Below is a small trained network, with its code and all its weights. Each question gives an input and a class and asks what happens when units are switched off, that is, made to give their printed mean instead of their output.

import numpy as np


def w(rows, s, z=0):
    codes = np.array(rows[::2]) - 128.0
    scale = np.full(codes.shape[1], s)
    scale[-1] = z or s
    return codes * scale


def norm(h):
    return h / np.sqrt((h * h).mean(-1, keepdims=True) + 1e-5)


def f(y):
    return np.maximum(y, 0)


def log_softmax(a):
    a = a - a.max(-1, keepdims=True)
    return a - np.log(np.exp(a).sum(-1, keepdims=True))


def net(x, mask):
    res = np.array(x, float).reshape(1, 3) / 4 @ E
    u = 0
    for l in range(2):
        y = f(norm(res) @ A[l][:, :-1].T + A[l][:, -1])
        res = res + np.where(mask[u : u + 8], y, B[l][:, -1]) @ B[l][:, :-1]
        u += 8
    return log_softmax(norm(res)[-1] @ U[:, :-1].T + U[:, -1])


A, B = {}, {}
E = w([
[104,255,88,203,147,89],'x0',
[128,158,198,175,131,145],'x1',
[69,130,101,116,157,211],'x2',
],0.0082)
A[0] = w([
[81,186,184,129,81,153,105],'0.n1',
[167,109,232,170,131,139,68],'0.n2',
[85,162,167,126,188,254,66],'0.n3',
[114,129,193,189,128,214,6],'0.n4',
[109,94,154,121,146,181,107],'0.n5',
[109,110,246,77,98,113,117],'0.n6',
[125,200,78,131,122,169,159],'0.n7',
[187,127,195,142,147,45,85],'0.n8',
],0.0088,0.0022)
B[0] = w([
[105,107,104,137,189,89,193],'0.n1',
[86,178,110,45,144,142,230],'0.n2',
[114,113,118,151,11,147,252],'0.n3',
[87,160,148,57,177,85,204],'0.n4',
[196,104,137,177,142,57,199],'0.n5',
[176,84,97,191,168,132,246],'0.n6',
[164,95,148,131,162,103,240],'0.n7',
[125,72,116,126,12,113,254],'0.n8',
],0.012,0.0047)
A[1] = w([
[109,77,218,91,134,146,237],'1.n1',
[79,151,118,11,122,64,197],'1.n2',
[86,125,126,146,121,68,165],'1.n3',
[150,205,97,137,102,117,241],'1.n4',
[127,89,89,76,145,122,190],'1.n5',
[44,114,102,140,55,192,4],'1.n6',
[196,111,125,107,162,213,193],'1.n7',
[144,63,132,173,138,52,75],'1.n8',
],0.012,0.0015)
B[1] = w([
[119,90,38,124,152,24,184],'1.n1',
[61,199,188,101,136,158,198],'1.n2',
[210,98,90,132,151,142,209],'1.n3',
[91,12,144,68,157,83,184],'1.n4',
[69,204,197,98,154,58,196],'1.n5',
[149,117,190,127,32,122,181],'1.n6',
[173,141,94,185,174,138,167],'1.n7',
[87,181,154,174,130,239,254],'1.n8',
],0.011,0.0088)
U = w([
[123,56,158,131,11,91,220],'0',
[157,44,91,199,242,84,198],'1',
[43,188,187,51,169,76,126],'2',
[127,178,186,171,121,210,143],'3',
[186,150,66,58,131,128,23],'4',
[209,154,66,91,128,168,3],'5',
[223,145,77,83,134,169,6],'6',
],0.011,0.0042)

Each question gives the input, the list of numbers given to net, and the class t.
The units are the neurons (one row each of A and B). Each row of codes is followed by its name. A weight is (code - 128) times the scale printed after its matrix; where a second scale follows, it is the last column's (A, B and U).
mask holds one flag per neuron, layer by layer. A switched-off neuron (its flag False) gives its mean, the last column of its row in B, instead of its output. The means were averaged over made-up inputs and are rounded, as every weight is.
A unit's drop is (log p(t) with every unit on - log p(t) with that unit switched off) / (log p(t) with every unit on - log p(t) with every unit switched off).
The circuit of an input: a set's keep is (log p(t) with only the set's units on - log p(t) with every unit switched off) / (log p(t) with every unit on - log p(t) with every unit switched off). Starting from the 12 units with the biggest drops (on a tie, the unit counted first), units are removed one at a time, each time the one whose removal leaves the highest keep (on an exact tie, the one counted first), for as long as the keep stays at least 0.8.
units of the circuit, in order: the units of the circuit, biggest drop first
most important unit: the unit with the biggest drop
top k neurons: the k neurons with the biggest drops, biggest first
top k neurons in layer l: the k neurons of layer l with the biggest drops, biggest first
input [-3,2,-3], class 3: units of the circuit, in order	[1.n8]
input [0,-2,-1], class 3: top 2 neurons in layer 1	[1.n1; 1.n4]
input [5,1,5], class 0: units of the circuit, in order	[0.n3; 1.n6]
input [-8,7,-1], class 1: units of the circuit, in order	[0.n6; 1.n1]
input [8,-8,4], class 1: top 3 neurons	[0.n2; 0.n4; 0.n7]
input [-2,-6,-4], class 2: top 3 neurons in layer 0	[0.n3; 0.n6; 0.n5]
input [5,6,-6], class 0: top 4 neurons in layer 1	[1.n5; 1.n4; 1.n3; 1.n1]
input [-3,8,-6], class 2: top 2 neurons	[0.n2; 0.n3]
input [0,8,8], class 0: top 2 neurons	[0.n3; 1.n6]
input [6,8,-4], class 2: units of the circuit, in order	[0.n6; 1.n4]
input [6,4,-4], class 1: top 4 neurons	[0.n3; 1.n4; 1.n6; 1.n3]
input [-5,-2,-3], class 1: top 3 neurons in layer 1	[1.n2; 1.n1; 1.n6]
input [-5,2,-2], class 1: top 2 neurons in layer 1	[1.n2; 1.n1]
input [6,-4,-4], class 1: most important unit	0.n2
input [7,-7,7], class 0: top 2 neurons	[0.n6; 0.n4]
input [3,2,4], class 0: top 2 neurons in layer 1	[1.n6; 1.n8]
input [3,5,2], class 2: top 3 neurons	[0.n4; 0.n6; 1.n2]
input [1,8,-2], class 2: top 2 neurons in layer 0	[0.n2; 0.n4]
input [3,0,4], class 0: top 4 neurons	[0.n3; 0.n6; 0.n5; 1.n6]
input [-8,-6,1], class 1: top neuron	[0.n2]
input [8,-4,-1], class 1: top 2 neurons in layer 0	[0.n2; 0.n4]
input [0,8,-1], class 2: top 2 neurons	[0.n2; 0.n4]
input [0,-6,-3], class 2: top 2 neurons	[0.n3; 0.n6]
input [-1,-5,-4], class 2: top 3 neurons	[0.n3; 0.n6; 0.n5]
input [0,-3,1], class 3: top 2 neurons in layer 0	[0.n4; 0.n2]
input [-3,6,-2], class 2: top 2 neurons in layer 0	[0.n2; 0.n4]
input [2,4,7], class 0: units of the circuit, in order	[0.n3]
input [0,-3,2], class 3: top 2 neurons	[0.n2; 0.n4]
input [2,-5,-2], class 2: top 4 neurons in layer 0	[0.n6; 0.n5; 0.n8; 0.n1]
